Below is a small trained network, with its code and all its weights. Each question gives an input and a class and asks what happens when units are switched off, that is, made to give their printed mean instead of their output.

import numpy as np


def w(rows, s, z=0):
    codes = np.array(rows[::2]) - 128.0
    scale = np.full(codes.shape[1], s)
    scale[-1] = z or s
    return codes * scale


def f(y):
    return np.maximum(y, 0)


def log_softmax(a):
    a = a - a.max(-1, keepdims=True)
    return a - np.log(np.exp(a).sum(-1, keepdims=True))


def net(x, mask):
    res = np.array(x, float).reshape(1, 7) / 4 @ E
    y = f(res @ A[0][:, :-1].T + A[0][:, -1])
    res = res + np.where(mask, y, B[0][:, -1]) @ B[0][:, :-1]
    return log_softmax(res[-1] @ U[:, :-1].T + U[:, -1])


A, B = {}, {}
E = w([
[128,127,128],'x0',
[128,129,128],'x1',
[128,129,128],'x2',
[7,164,93],'x3',
[128,128,128],'x4',
[156,254,204],'x5',
[169,175,12],'x6',
],0.0082)
A[0] = w([
[174,180,160,141],'neuron 0',
[13,179,103,49],'neuron 1',
[96,100,203,56],'neuron 2',
[121,127,138,53],'neuron 3',
[149,170,106,200],'neuron 4',
[137,255,178,69],'neuron 5',
[245,117,160,82],'neuron 6',
[135,174,148,75],'neuron 7',
[152,155,76,83],'neuron 8',
[80,164,117,119],'neuron 9',
[130,106,140,8],'neuron 10',
[141,184,160,72],'neuron 11',
[125,107,134,103],'neuron 12',
[82,164,122,121],'neuron 13',
[135,136,113,4],'neuron 14',
[124,162,82,211],'neuron 15',
[142,149,148,115],'neuron 16',
[138,163,122,254],'neuron 17',
[164,166,52,74],'neuron 18',
[132,44,83,89],'neuron 19',
[165,174,41,89],'neuron 20',
[117,55,86,99],'neuron 21',
[216,94,143,77],'neuron 22',
[74,85,247,56],'neuron 23',
[79,141,120,93],'neuron 24',
],0.014,0.0047)
B[0] = w([
[82,77,99,213],'neuron 0',
[164,237,100,232],'neuron 1',
[194,65,126,192],'neuron 2',
[131,132,123,128],'neuron 3',
[150,90,131,203],'neuron 4',
[4,108,109,246],'neuron 5',
[172,245,105,254],'neuron 6',
[88,120,126,166],'neuron 7',
[156,87,163,179],'neuron 8',
[165,162,103,182],'neuron 9',
[129,137,107,132],'neuron 10',
[85,121,108,181],'neuron 11',
[120,110,134,147],'neuron 12',
[157,166,123,180],'neuron 13',
[109,137,128,128],'neuron 14',
[157,110,139,211],'neuron 15',
[115,113,105,158],'neuron 16',
[145,111,153,211],'neuron 17',
[176,65,180,205],'neuron 18',
[15,123,134,237],'neuron 19',
[185,61,176,223],'neuron 20',
[50,121,82,229],'neuron 21',
[145,217,101,226],'neuron 22',
[212,47,181,241],'neuron 23',
[142,168,118,170],'neuron 24',
],0.027,0.0076)
U = w([
[183,70,254,253],'0',
[28,116,168,81],'1',
[176,249,170,43],'2',
],0.0075,0.0044)

Each question gives the input, the list of numbers given to net, and the class t.
The units are the neurons (one row each of A and B). Each row of codes is followed by its name. A weight is (code - 128) times the scale printed after its matrix; where a second scale follows, it is the last column's (A, B and U).
mask holds one flag per neuron, in row order. A switched-off neuron (its flag False) gives its mean, the last column of its row in B, instead of its output. The means were averaged over made-up inputs and are rounded, as every weight is.
A unit's drop is (log p(t) with every unit on - log p(t) with that unit switched off) / (log p(t) with every unit on - log p(t) with every unit switched off).
The circuit of an input: a set's keep is (log p(t) with only the set's units on - log p(t) with every unit switched off) / (log p(t) with every unit on - log p(t) with every unit switched off). Starting from the 12 units with the biggest drops (on a tie, the unit counted first), units are removed one at a time, each time the one whose removal leaves the highest keep (on an exact tie, the one counted first), for as long as the keep stays at least 0.8.
circuit, biggest first: the units of the circuit, biggest drop first
most important unit: the unit with the biggest drop
top k neurons: the k neurons with the biggest drops, biggest first
drop of u: that unit's drop, to one decimal
input [0,6,6,-8,-5,4,-1], class 2: most important unit -> neuron 6
input [-1,1,6,3,-4,-2,3], class 0: top 4 neurons -> [neuron 6; neuron 22; neuron 5; neuron 20]
input [1,6,6,-3,-7,-6,4], class 1: top 3 neurons -> [neuron 19; neuron 21; neuron 23]
input [3,8,-4,0,2,7,6], class 1: top 3 neurons -> [neuron 5; neuron 23; neuron 0]
input [6,5,2,5,8,6,-1], class 1: top 2 neurons -> [neuron 5; neuron 6]
input [-2,-7,-5,-8,5,-5,-6], class 2: top 2 neurons -> [neuron 6; neuron 22]
input [-6,2,5,-5,-3,-4,3], class 2: top 3 neurons -> [neuron 5; neuron 6; neuron 22]
input [3,3,-2,-3,-2,8,8], class 0: top 3 neurons -> [neuron 20; neuron 18; neuron 19]
input [6,1,5,-2,2,6,5], class 1: top 2 neurons -> [neuron 5; neuron 23]
input [0,-4,6,5,-5,-3,-4], class 2: top 3 neurons -> [neuron 1; neuron 20; neuron 18]
input [-8,-2,-7,-8,8,7,-4], class 2: top 4 neurons -> [neuron 6; neuron 22; neuron 19; neuron 21]
input [4,8,-5,-7,-2,4,-5], class 2: top 2 neurons -> [neuron 6; neuron 22]
input [-6,-5,6,7,4,8,3], class 1: top 2 neurons -> [neuron 5; neuron 6]
input [5,-3,5,8,-1,-5,-3], class 2: circuit, biggest first -> [neuron 1]
input [-5,4,0,-2,-7,-7,5], class 1: top 3 neurons -> [neuron 19; neuron 21; neuron 23]
input [-5,7,0,-8,3,7,8], class 0: drop of neuron 4 -> 0.3
input [-4,5,-5,1,-2,-3,0], class 1: drop of neuron 6 -> 0.1
input [6,7,6,7,1,4,-5], class 2: drop of neuron 1 -> 3.3
input [4,5,-3,0,-7,7,-5], class 1: drop of neuron 5 -> 3.0
input [6,5,7,8,-6,-3,-6], class 2: top neuron -> [neuron 1]
